Below is a small trained network, with its code and all its weights. Each question gives an input and a class and asks what happens when units are switched off, that is, made to give their printed mean instead of their output.

import numpy as np


def w(rows, s, z=0):
    codes = np.array(rows[::2]) - 128.0
    scale = np.full(codes.shape[1], s)
    scale[-1] = z or s
    return codes * scale


def f(y):
    return np.maximum(y, 0)


def log_softmax(a):
    a = a - a.max(-1, keepdims=True)
    return a - np.log(np.exp(a).sum(-1, keepdims=True))


def net(x, mask):
    res = np.array(x, float).reshape(1, 4) / 4 @ E
    y = f(res @ A[0][:, :-1].T + A[0][:, -1])
    res = res + np.where(mask, y, B[0][:, -1]) @ B[0][:, :-1]
    return log_softmax(res[-1] @ U[:, :-1].T + U[:, -1])


A, B = {}, {}
E = w([
[141,2,159,97,149,140,98,98,155],'x0',
[151,146,162,178,187,131,165,54,119],'x1',
[69,147,194,62,116,51,162,113,135],'x2',
[77,90,83,126,200,119,218,154,133],'x3',
],0.014)
A[0] = w([
[159,41,175,122,128,142,87,91,161,184],'N0',
[83,120,156,150,122,108,151,158,170,254],'N1',
[70,73,104,110,152,70,234,174,113,62],'N2',
[116,17,162,147,131,133,115,98,185,102],'N3',
[125,223,75,168,77,109,186,144,72,104],'N4',
[162,113,96,164,131,179,138,168,130,37],'N5',
[84,89,138,43,72,115,143,244,133,98],'N6',
[134,102,123,154,206,110,196,148,93,109],'N7',
[141,126,117,97,102,112,98,200,131,95],'N8',
[106,45,132,80,183,157,112,105,177,70],'N9',
[87,229,105,146,98,130,180,162,51,104],'N10',
[81,123,54,100,210,144,190,153,119,158],'N11',
[77,116,108,134,149,138,152,179,177,67],'N12',
[174,107,32,153,132,232,117,138,127,101],'N13',
[110,72,133,105,130,136,115,118,203,72],'N14',
[81,128,118,88,78,134,127,153,184,76],'N15',
[80,88,215,64,92,45,164,136,122,53],'N16',
[167,167,202,129,151,132,60,85,122,136],'N17',
[121,161,175,68,109,69,164,101,121,70],'N18',
[171,71,183,104,122,102,157,148,110,205],'N19',
[128,55,138,123,177,116,101,86,190,113],'N20',
[115,76,162,84,125,163,73,79,166,34],'N21',
[138,120,83,84,89,90,79,223,112,77],'N22',
[183,134,179,179,115,107,126,79,84,142],'N23',
[94,88,47,55,46,136,82,188,109,163],'N24',
[140,199,191,74,70,157,75,87,109,122],'N25',
[142,156,168,158,194,114,158,22,117,59],'N26',
[171,169,127,122,103,105,88,52,123,54],'N27',
[152,142,171,134,62,115,79,91,148,37],'N28',
[156,161,171,125,60,156,18,104,146,172],'N29',
[81,140,196,87,117,42,137,95,183,159],'N30',
[123,196,82,137,110,146,161,109,81,95],'N31',
[106,173,152,167,162,116,107,187,103,67],'N32',
[144,153,177,164,220,109,148,38,100,120],'N33',
[67,213,185,96,133,119,151,155,166,87],'N34',
[99,111,68,90,210,143,189,155,146,116],'N35',
[168,101,93,218,128,221,95,201,125,49],'N36',
],0.011,0.0099)
B[0] = w([
[180,184,100,108,88,104,127,152,108,224],'N0',
[164,143,62,38,126,193,171,115,123,213],'N1',
[100,97,202,150,81,197,149,167,136,213],'N2',
[184,168,155,109,75,66,83,142,88,198],'N3',
[218,186,132,100,56,53,63,189,85,228],'N4',
[128,149,202,208,175,180,85,47,96,161],'N5',
[115,111,110,173,157,74,173,92,156,221],'N6',
[89,46,150,148,79,188,190,198,171,190],'N7',
[102,67,101,228,169,79,162,115,191,172],'N8',
[171,189,177,127,89,92,49,171,124,187],'N9',
[180,174,126,118,81,67,98,158,77,227],'N10',
[125,149,173,66,92,182,201,176,163,228],'N11',
[76,55,227,213,114,145,148,182,172,160],'N12',
[118,147,116,128,187,209,92,14,73,221],'N13',
[136,153,177,137,96,43,61,165,131,165],'N14',
[101,80,121,220,150,95,127,71,141,165],'N15',
[131,152,166,175,219,168,76,75,46,219],'N16',
[99,74,139,94,104,161,185,187,157,202],'N17',
[147,151,140,213,179,222,73,66,87,191],'N18',
[205,161,88,59,122,132,95,136,152,196],'N19',
[195,169,132,145,103,62,117,162,96,190],'N20',
[130,200,240,182,99,75,87,150,121,171],'N21',
[81,75,139,191,155,35,164,89,199,194],'N22',
[64,73,56,106,157,90,195,101,174,190],'N23',
[104,88,32,177,141,57,170,103,194,240],'N24',
[143,129,172,118,101,212,177,164,203,220],'N25',
[62,76,121,229,147,15,124,76,201,191],'N26',
[115,86,179,163,114,138,121,174,159,169],'N27',
[71,112,254,174,88,200,155,185,136,177],'N28',
[127,84,176,70,97,214,224,178,188,254],'N29',
[163,131,70,129,194,228,87,41,70,238],'N30',
[183,136,159,98,117,52,97,138,104,185],'N31',
[162,163,186,137,83,93,47,165,100,152],'N32',
[65,79,26,213,152,25,152,99,214,210],'N33',
[182,114,169,99,140,130,79,47,84,193],'N34',
[128,110,179,146,80,214,174,172,166,208],'N35',
[112,150,153,161,186,173,76,31,56,213],'N36',
],0.0074,0.016)
U = w([
[113,103,161,116,91,198,156,187,177,100],'0',
[207,170,133,111,87,58,88,157,120,104],'1',
[140,131,123,131,180,191,93,43,96,112],'2',
[76,90,87,152,140,44,147,99,200,107],'3',
[187,136,10,33,119,166,172,130,160,253],'4',
[85,130,88,65,156,122,95,137,118,114],'5',
],0.013,0.022)

Each question gives the input, the list of numbers given to net, and the class t.
The units are the neurons (one row each of A and B). Each row of codes is followed by its name. A weight is (code - 128) times the scale printed after its matrix; where a second scale follows, it is the last column's (A, B and U).
mask holds one flag per neuron, in row order. A switched-off neuron (its flag False) gives its mean, the last column of its row in B, instead of its output. The means were averaged over made-up inputs and are rounded, as every weight is.
A unit's drop is (log p(t) with every unit on - log p(t) with that unit switched off) / (log p(t) with every unit on - log p(t) with every unit switched off).
The circuit of an input: a set's keep is (log p(t) with only the set's units on - log p(t) with every unit switched off) / (log p(t) with every unit on - log p(t) with every unit switched off). Starting from the 12 units with the biggest drops (on a tie, the unit counted first), units are removed one at a time, each time the one whose removal leaves the highest keep (on an exact tie, the one counted first), for as long as the keep stays at least 0.8.
units of the circuit, in order: the units of the circuit, biggest drop first
top k neurons: the k neurons with the biggest drops, biggest first
drop when u is switched off: that unit's drop, to one decimal
input [-8,-2,-6,-8], class 0: top 2 neurons	[N29; N25]
input [-1,-7,7,5], class 2: units of the circuit, in order	[N16]
input [0,-1,-5,-3], class 2: top 2 neurons	[N36; N13]
input [7,4,8,8], class 0: top 3 neurons	[N2; N7; N35]
input [-4,-2,-4,-1], class 1: top 4 neurons	[N30; N4; N16; N18]
input [6,7,-4,0], class 3: top 3 neurons	[N33; N26; N4]
input [-7,2,7,-7], class 0: top 3 neurons	[N25; N29; N28]
input [1,0,7,-6], class 2: top 4 neurons	[N30; N16; N18; N11]
input [5,-7,2,-6], class 3: top 2 neurons	[N24; N22]
input [-7,7,7,6], class 1: top 3 neurons	[N4; N10; N13]
input [-6,-7,-5,-3], class 3: top 3 neurons	[N24; N22; N8]
input [-3,0,-1,3], class 4: top 2 neurons	[N28; N29]
input [-3,7,1,-5], class 3: drop when N33 is switched off	0.2
input [-1,-8,3,6], class 3: units of the circuit, in order	[N6]
input [6,6,0,5], class 1: drop when N3 is switched off	0.5
input [5,-3,6,3], class 2: drop when N12 is switched off	0.0
